Below is a small trained network, with its code and all its weights. Each question gives an input and a class and asks what happens when units are switched off, that is, made to give their printed mean instead of their output.

import numpy as np


def w(rows, s, z=0):
    codes = np.array(rows[::2]) - 128.0
    scale = np.full(codes.shape[1], s)
    scale[-1] = z or s
    return codes * scale


def norm(h):
    return h / np.sqrt((h * h).mean(-1, keepdims=True) + 1e-5)


def f(y):
    return np.maximum(y, 0)


def log_softmax(a):
    a = a - a.max(-1, keepdims=True)
    return a - np.log(np.exp(a).sum(-1, keepdims=True))


def net(x, mask):
    res = np.array(x, float).reshape(1, 4) / 4 @ E
    u = 0
    for l in range(3):
        y = f(norm(res) @ A[l][:, :-1].T + A[l][:, -1])
        res = res + np.where(mask[u : u + 6], y, B[l][:, -1]) @ B[l][:, :-1]
        u += 6
    return log_softmax(norm(res)[-1] @ U[:, :-1].T + U[:, -1])


A, B = {}, {}
E = w([
[197,97,111,204,204,206,33,64,76,86],'x0',
[105,154,101,163,82,117,123,122,128,131],'x1',
[52,229,108,115,166,74,110,9,221,181],'x2',
[116,119,123,141,161,124,130,145,101,171],'x3',
],0.011)
A[0] = w([
[106,31,113,78,111,22,132,146,180,125,255],'L0N1',
[195,56,131,147,128,175,117,128,106,143,196],'L0N2',
[36,222,150,113,230,90,103,20,192,129,130],'L0N3',
[80,137,89,42,137,85,128,2,126,154,57],'L0N4',
[59,178,111,1,104,72,244,112,196,225,108],'L0N5',
[99,131,184,92,65,111,71,95,111,86,100],'L0N6',
],0.0059,0.003)
B[0] = w([
[135,146,102,156,145,79,205,164,80,139,197],'L0N1',
[54,128,82,148,72,2,125,57,124,88,192],'L0N2',
[185,140,61,99,140,165,155,82,180,239,238],'L0N3',
[152,84,62,113,114,139,141,143,164,87,186],'L0N4',
[61,85,117,85,190,27,62,216,123,55,254],'L0N5',
[132,126,77,133,97,140,141,174,133,139,140],'L0N6',
],0.0081,0.0096)
A[1] = w([
[126,145,86,100,84,89,253,166,125,151,123],'L1N1',
[193,128,114,156,124,156,147,103,128,169,122],'L1N2',
[103,131,76,126,128,120,99,141,205,125,4],'L1N3',
[172,170,128,135,187,246,98,2,190,223,5],'L1N4',
[162,121,100,158,158,153,97,73,101,106,150],'L1N5',
[128,207,136,66,141,100,98,107,225,183,98],'L1N6',
],0.0097,0.004)
B[1] = w([
[97,117,163,93,141,152,145,111,101,178,255],'L1N1',
[158,146,135,192,117,110,128,136,178,88,161],'L1N2',
[132,119,121,107,177,120,163,120,123,95,181],'L1N3',
[193,230,177,178,5,206,138,164,145,147,235],'L1N4',
[164,100,96,162,142,148,102,106,145,144,214],'L1N5',
[120,47,99,131,155,91,172,169,125,157,235],'L1N6',
],0.014,0.0088)
A[2] = w([
[139,105,123,91,113,126,139,149,123,143,94],'L2N1',
[96,163,252,118,115,134,113,153,94,110,65],'L2N2',
[109,140,178,129,125,132,132,142,112,117,96],'L2N3',
[103,132,183,115,146,120,102,170,85,121,179],'L2N4',
[132,102,95,157,143,139,81,111,96,92,64],'L2N5',
[103,129,139,114,113,135,174,145,129,156,254],'L2N6',
],0.018,0.0034)
B[2] = w([
[72,145,165,109,128,122,106,127,126,142,202],'L2N1',
[167,182,187,195,6,188,90,84,58,52,181],'L2N2',
[144,154,149,190,103,194,122,73,109,100,158],'L2N3',
[159,171,105,163,72,162,111,78,170,105,209],'L2N4',
[139,75,92,106,192,59,128,148,136,67,210],'L2N5',
[99,119,192,95,152,165,96,105,68,112,251],'L2N6',
],0.013,0.011)
U = w([
[67,145,209,128,42,163,104,112,42,68,11],'0',
[178,3,41,170,198,89,97,138,120,38,97],'1',
[20,91,113,7,222,91,182,182,144,208,144],'2',
[234,170,83,216,112,193,139,139,203,206,251],'3',
],0.013,0.0014)

Each question gives the input, the list of numbers given to net, and the class t.
The units are the neurons (one row each of A and B). Each row of codes is followed by its name. A weight is (code - 128) times the scale printed after its matrix; where a second scale follows, it is the last column's (A, B and U).
mask holds one flag per neuron, layer by layer. A switched-off neuron (its flag False) gives its mean, the last column of its row in B, instead of its output. The means were averaged over made-up inputs and are rounded, as every weight is.
A unit's drop is (log p(t) with every unit on - log p(t) with that unit switched off) / (log p(t) with every unit on - log p(t) with every unit switched off).
The circuit of an input: a set's keep is (log p(t) with only the set's units on - log p(t) with every unit switched off) / (log p(t) with every unit on - log p(t) with every unit switched off). Starting from the 12 units with the biggest drops (on a tie, the unit counted first), units are removed one at a time, each time the one whose removal leaves the highest keep (on an exact tie, the one counted first), for as long as the keep stays at least 0.8.
circuit, biggest first: the units of the circuit, biggest drop first
most important unit: the unit with the biggest drop
k most important neurons: the k neurons with the biggest drops, biggest first
drop when u is switched off: that unit's drop, to one decimal
input [1,5,0,-2], class 1: circuit, biggest first -> (L1N4)
input [0,3,5,-6], class 2: 2 most important neurons -> (L0N5; L1N6)
input [0,-6,7,-5], class 2: 2 most important neurons -> (L0N5; L1N6)
input [1,6,-7,3], class 1: 3 most important neurons -> (L1N4; L0N1; L2N5)
input [3,4,1,-4], class 3: 2 most important neurons -> (L0N5; L1N4)
input [1,5,4,-7], class 3: 2 most important neurons -> (L0N3; L1N4)
input [3,-4,1,1], class 3: 2 most important neurons -> (L0N5; L1N4)
input [1,5,-5,4], class 1: 2 most important neurons -> (L1N4; L0N1)
input [1,-2,3,-2], class 3: 2 most important neurons -> (L0N3; L1N4)
input [7,-2,2,-4], class 3: 2 most important neurons -> (L1N4; L0N5)
input [-3,-5,1,-5], class 2: drop when L1N4 is switched off -> 0.1
input [7,-7,6,-2], class 3: drop when L1N4 is switched off -> 0.1
input [1,7,-5,2], class 1: drop when L1N4 is switched off -> 3.2
input [5,3,1,-5], class 3: most important unit -> L0N5
input [5,2,1,1], class 3: drop when L0N5 is switched off -> 4.1
